[ 12  34  18  15 -16  82]  z33
[ 12  34  18  15 -16  77]  z627
[ 34  18  12  15 -15  77]  z287
q: [ 12  34  18  15 -16  82] -> z33
row of z33 -> [ 12  34  18  15 -16  82]
row of z287 -> [ 34  18  12  15 -15  77]
row of z627 -> [ 12  34  18  15 -16  77]

[ -6  -6   5 -20  55  73 -52  -6  29  63]  z319
[ -4 -14  14 -12  58  73 -59   5  27  58]  z221
[ -5 -10   9 -16  57  74 -56  -2  29  61]  z481
[-11   3  -4 -27  45  65 -41 -19  28  60]  z150
[-13   9 -10 -29  36  55 -31 -26  26  53]  z166
[-20  55  73 -55  -6  29  63 -16  28  60]  z603
[ -8  -3   3 -22  53  72 -51  -9  29  63]  z340
[-12   7  -8 -29  39  59 -35 -23  27  56]  z953
[-10   8 -16  57  74 -56  -2 -20  28  58]  z25
[-10  -1   1 -23  50  70 -47 -12  29  62]  z604
[-14  12 -12 -31  33  52 -27 -29  26  51]  z168
q: [-20  55  73 -52  -6  29  63] -> z319
q: [ -5 -10   9 -16  57  74 -56  -2  29  61] -> z481
q: [  9 -10 -29  36  55 -31] -> z166
q: [-10   9 -16  57  74 -56  -2] -> z481
q: [ 73 -52  -6  29  63] -> z319

[-16   0 -13  -6   4   6 -29   9  23 -36 -16   4  53  24 -15 -25 -18 -28
 -33  52  10 -52 -15  36   4  17 -10  11  12  19  41 -43  15   0   1  32
   3  30  26   3  -4  16] -> z88
[-10  -4  -4   0  -2   0 -12   9   9 -22 -12   0  21  11  -2 -16  -9 -12
 -16  18   8 -28  -9  12   0  10  -3   3   0   7  26 -30   4  -7  12  14
   5  21  10   8   1  12] -> z83
[ 15  -6  -4 -29   6 -16 -36  -1 -10  44  25 -22  25 -13  37  54  38   1
  -7   3 -30 -27  20  19  -4  -1  -6  13  -8  -5  23 -22   6   5  23  -4
  15  13   7  -3  15  21] -> z615
[-11  16  -1   3   8  -4  -3  12  14 -11   3  -1   9   5   6  -9  -8 -18
 -18  -1   5 -24  -6  -2  -3  -1  -3  -4   4   0   9 -13  -5 -16   9   9
  -5  15   1  10  -4   1] -> z751
[ 31  17 -30  -9  25   1 -13   2 -26  18  18 -24  -1   2  60  36  30  -3
   2   1 -47  -4  18 -11 -32  -2  26  23  45 -29   0  32  15 -15   8 -39
 -20   1 -28  -2  -7 -15] -> z764
[ 27 -20 -10  -8  -4   3  -8  -3  13 -13   0  -1   6  -8  -9  17  -4  -3
   7  12 -25  18   6 -10  -1   0   0 -16  -7   0   6 -10   3  -6   4  -9
   2 -11  10  -2 -13   4] -> z564
[-15  37   4  17   5   9 -34  16  21 -50 -33   0  64  29 -22 -31 -25 -20
 -39  67  12 -66  -5  50  -2  32  -8  18   6  25  56 -51  24   8   0  37
  23  42  43  -3   8  30] -> z921
[-19   5  45 -21 -21   6 -33 -50  21 -33 -14  25  17 -15 -29  40 -32  12
   1  -4 -63  50  27 -12   7 -29 -17 -21 -14  19  -3 -16  21  -4  -2 -11
  29 -26  42 -16 -17  39] -> z419
[ 19  12 -56   2  17   9  11  44   3   0  -2 -27  -4  -2   7  -9  27 -12
   6  32  11 -14 -14  -4 -10  21  12 -17  -4 -25   8  -4  -3  -8  10   4
 -22   3 -11   5  -5 -29] -> z261
[ 14   5 -11 -28   2   7 -15  -6 -17  35   9 -20  19  -6  29  38  47 -16
  -9   0 -29  -8  37 -27 -11  -1  22   0  28   1 -14   8  21 -10  18 -16
 -10  12 -34   6 -26  -6] -> z835
[  4   4 -21   0   3   8  -4  15  11  -6  -4 -14   1  -5  -4  11   4  -2
   8  15  -9   1   1  -9  -6   2   4 -14  -3 -11   3  -7   7  -8   7   2
  -8  -8   6  -2  -9  -5] -> z645
[ 15  -6  -4 -29   6 -16 -36  -1 -10  44  25 -22  25 -13  37  54  38   1
  -7   3 -30 -27  20 -25   0 -15  45   5  49 -17  21  17  44  -2  16 -16
   0   0 -27  27 -18  -8] -> z827
row of z827 -> [ 15  -6  -4 -29   6 -16 -36  -1 -10  44  25 -22  25 -13  37  54  38   1
  -7   3 -30 -27  20 -25   0 -15  45   5  49 -17  21  17  44  -2  16 -16
   0   0 -27  27 -18  -8]
row of z921 -> [-15  37   4  17   5   9 -34  16  21 -50 -33   0  64  29 -22 -31 -25 -20
 -39  67  12 -66  -5  50  -2  32  -8  18   6  25  56 -51  24   8   0  37
  23  42  43  -3   8  30]
row of z88 -> [-16   0 -13  -6   4   6 -29   9  23 -36 -16   4  53  24 -15 -25 -18 -28
 -33  52  10 -52 -15  36   4  17 -10  11  12  19  41 -43  15   0   1  32
   3  30  26   3  -4  16]
q: [ 27 -18] -> z827
q: [-10  -1   0   0 -16  -7   0   6] -> z564
q: [-15  36   4  17] -> z88

[ -9 -13  61  14  22 -17] -> z457
[-7 -7  7 -6 26  9] -> z986
[-21 -26  62  36  11 -14] -> z314
[38 11  3  1 12 -8] -> z493
[-4 -7 26  9  7 -6] -> z15
[ -6 -18  51   2  18 -15] -> z134
[-2 -5  8 -3  6 -5] -> z12
[ -6 -18  51   2  16 -14] -> z405
row of z134 -> [ -6 -18  51   2  18 -15]
q: [-4 -7 26  9  7 -6] -> z15
q: [-7 26  9  7 -6] -> z15
q: [36 11] -> z314
row of z986 -> [-7 -7  7 -6 26  9]
row of z15 -> [-4 -7 26  9  7 -6]

[ -6  21   7 -28   5 -29 -40  14  -9  -4] = z232
[-17 -53 -38 -16 -29  13   0   8   2   0] = z874
[ 30 -13  10  31  34  24  51 -38   6  -6] = z304
[ -9  14  14 -15  42 -16   2 -46 -26 -45] = z42
[ -7  -8  45  -7 -15 -44  30  14  56 -48] = z48
[ 46 -28  19 -56 -12  46  -9  15  25 -23] = z142
[-49  15  32 -26  43  16  -9  30   9 -21] = z52
[-27  13 -37 -26  26  -2 -34 -28 -16  25] = z127
[ -1  -2  16 -60 -49   9   2  37 -25  -9] = z169
[-61 -70   7 -38 -27 -22  52  32 -11 -32] = z265
[-36  36 -18  -3   2 -11 -34  19   6 -73] = z149
[ 26 -27  13 -37 -34  -2 -28 -26  24  51] = z656
row of z149 -> [-36  36 -18  -3   2 -11 -34  19   6 -73]
q: [-37 -34  -2 -28 -26  24  51] -> z656
q: [-27  13 -37 -26  26  -2 -34 -28] -> z127

[ 11  22   6  21   2   2  -4   5   1 -15  -8  13  41 -41   2  -6  34  -3
  32  57  14 -27  21 -26 -49 -16  -2 -17 -19 -31 -31  27 -13   7 -32  15
  16  18  12   9   9  -8  10]  z674
[-12   6  -2 -27  -7 -32   3   6 -22  -8  14   5 -59  -6 -16  10  -8  27
 -30 -12   6  -2 -27  -9 -32   3   6  26 -17   6 -14  36  -4  -2  16  20
  -8 -37  32   7 -34  -6  20]  z737
[ 21  28  -1  28   1   0  -1  12  -5  -8   3   2  21 -38   3  -1  34   4
  44  60   8 -23  28 -16 -40  -8  -6 -20 -15 -33 -30  27 -13   7 -29   8
  14  16  18  14   4   2   5]  z113
[  0  28  25  11  -3 -52  24   8 -12  -8  12 -10 -65 -11  -2  23   5  23
 -37  11  12   2 -36 -18 -34   7  -7  34  -9  -2 -17  47   3   1  16  22
 -12 -32  23   7 -41 -12  23]  z881
[ -9  34  26   1 -13 -37  28  -3 -22  -8  14   5  41  -6 -16  10  -8  27
 -30 -12   6  -2 -27  -9 -32   3   6  26 -17   6 -14  36  -4  -2  16  20
  -8 -37  32   7 -34  -6  20]  z641
[ -9  34  26   1 -13 -37  28  -3 -22  -8  14   5 -59  -6 -16  10  -8  27
 -30 -12   6  -2 -27  -9 -49 -16  -2 -17 -19 -34 -31  27 -13   7 -32  18
  16  18  12   9   9  -8  10]  z407
q: [15 16 18 12  9  9] -> z674
q: [-37  28  -3 -22  -8  14   5 -59  -6 -16  10  -8] -> z407
q: [ -9  34  26   1 -13 -37  28  -3 -22  -8  14   5  41  -6 -16  10  -8  27
 -30 -12   6  -2 -27  -9 -32   3   6  26 -17   6 -14  36  -4  -2  16  20
  -8 -37  32   7 -34  -6  20] -> z641
row of z737 -> [-12   6  -2 -27  -7 -32   3   6 -22  -8  14   5 -59  -6 -16  10  -8  27
 -30 -12   6  -2 -27  -9 -32   3   6  26 -17   6 -14  36  -4  -2  16  20
  -8 -37  32   7 -34  -6  20]
q: [-16 -40  -8  -6 -20] -> z113

[  5   2   5  15 -17   5  -3   1  15  36   7 -30 -17 -13   6   9  -4  -1
   1  16  -8 -38  -6  -1  13  27  21   8 -20  -6  47  29  39 -40  -6 -16
  16  22 -18 -12   7  25  -9  -6  -3 -43  -3  -8 -15 -18]  z795
[ 21  19  13 -12 -17   5  -3  -5  15  31   7 -30 -17 -13   6  35  -4  -1
   1  15  -8 -38  -6  -1  21  19  21   8 -17 -15  81  21  39 -40  -6 -12
  17  28  -8  -9  39  26  -9  -6  -3 -29   7 -15 -22 -18]  z558
[ 28  19  33 -12 -17   5   2   3  15  40   7 -30 -17 -18   6 -12  -4  -1
   1  15  -8 -38  -6  -1  13  19  21   8 -21   2  14  21  39 -40  -8 -12
  16  22 -18  -9  -6  25  -9  -6  -3 -29 -54  -7 -15 -18]  z206
q: [-8 -9 39 26] -> z558
q: [-6 25] -> z206
q: [ 5  2  3 15] -> z206
row of z795 -> [  5   2   5  15 -17   5  -3   1  15  36   7 -30 -17 -13   6   9  -4  -1
   1  16  -8 -38  -6  -1  13  27  21   8 -20  -6  47  29  39 -40  -6 -16
  16  22 -18 -12   7  25  -9  -6  -3 -43  -3  -8 -15 -18]

[ 55 -32  45  29] -> z670
[-29  74 -37 -51] -> z313
[ 39 -18  40  23] -> z96
[-26 -12  -3 -22] -> z559
[38 18  0  5] -> z708
[-29  74   0 -25] -> z622
[-59 -31 -13   4] -> z852
[-35  63 -37 -51] -> z491
[-35  28  -4 -17] -> z569
q: [-32  45] -> z670
row of z313 -> [-29  74 -37 -51]
q: [-35  63 -37 -51] -> z491
row of z852 -> [-59 -31 -13   4]
row of z670 -> [ 55 -32  45  29]
row of z708 -> [38 18  0  5]
q: [-29  74 -37 -51] -> z313

[-12  20 -18 -23  36 -64  30 -40 -20  -3 -47 -83] : z667
[ 79  37  23 -23  16  32 -59   1  58 -19  29 -83] : z875
[-12 -33  43  76 -44  32  52  42  32  -3  66 -39] : z916
[-58 -50 -38  -3  56 -16   8  28  58  -3  -9 -39] : z809
[ 23 -23  16  33 -59  48   8   1  32   0  66 -39] : z794
row of z667 -> [-12  20 -18 -23  36 -64  30 -40 -20  -3 -47 -83]
q: [ 23 -23  16  32 -59] -> z875
row of z809 -> [-58 -50 -38  -3  56 -16   8  28  58  -3  -9 -39]
row of z794 -> [ 23 -23  16  33 -59  48   8   1  32   0  66 -39]
row of z916 -> [-12 -33  43  76 -44  32  52  42  32  -3  66 -39]
q: [ 20 -18 -23] -> z667

[-54  19   3 -61 -14 -11   6 -41]  z452
[-59  53  51 -44 -63  12 -17 -29]  z94
[-71  53 -44  51 -63  12   6 -52]  z752
[-53  28  38 -66 -50 -37  23 -45]  z923
row of z752 -> [-71  53 -44  51 -63  12   6 -52]
row of z94 -> [-59  53  51 -44 -63  12 -17 -29]
q: [ 51 -44 -63  12] -> z94
row of z452 -> [-54  19   3 -61 -14 -11   6 -41]
q: [-44  51 -63  12] -> z752

[-32 -13 -42 -20 -29 -37  10  27 -13 -18  -3 -10  -3  12 -61  -2  -3  70
 -39 -30 -36  -1] : z301
[-42 -32 -13   8  -3   3   1  -1   8   0   2   1   2  -4  -3  -4  13   4
 -15  -7  -3   7] : z668
[-5  4  1 -1 -3  3  1 -1  8  0  2  1  2 -4 -3 -4  2 -2 -1 -6 -1 -1] : z28
q: [-5  4  1 -1 -3  3  1 -1  8  0  2  1  2 -4 -3 -4  2 -2 -1 -6 -1 -1] -> z28
q: [-32 -13 -42] -> z301
q: [ 8 -3] -> z668

[ 51 -17  26  -9] -> z927
[ 26 -17  51  -9] -> z683
[-10 -17  26  -9] -> z73
[ 10   1  71 -29] -> z662
q: [ 51 -17] -> z927
q: [ 51 -17  26] -> z927
q: [ 26 -17  51] -> z683
q: [-17  51] -> z683
row of z927 -> [ 51 -17  26  -9]

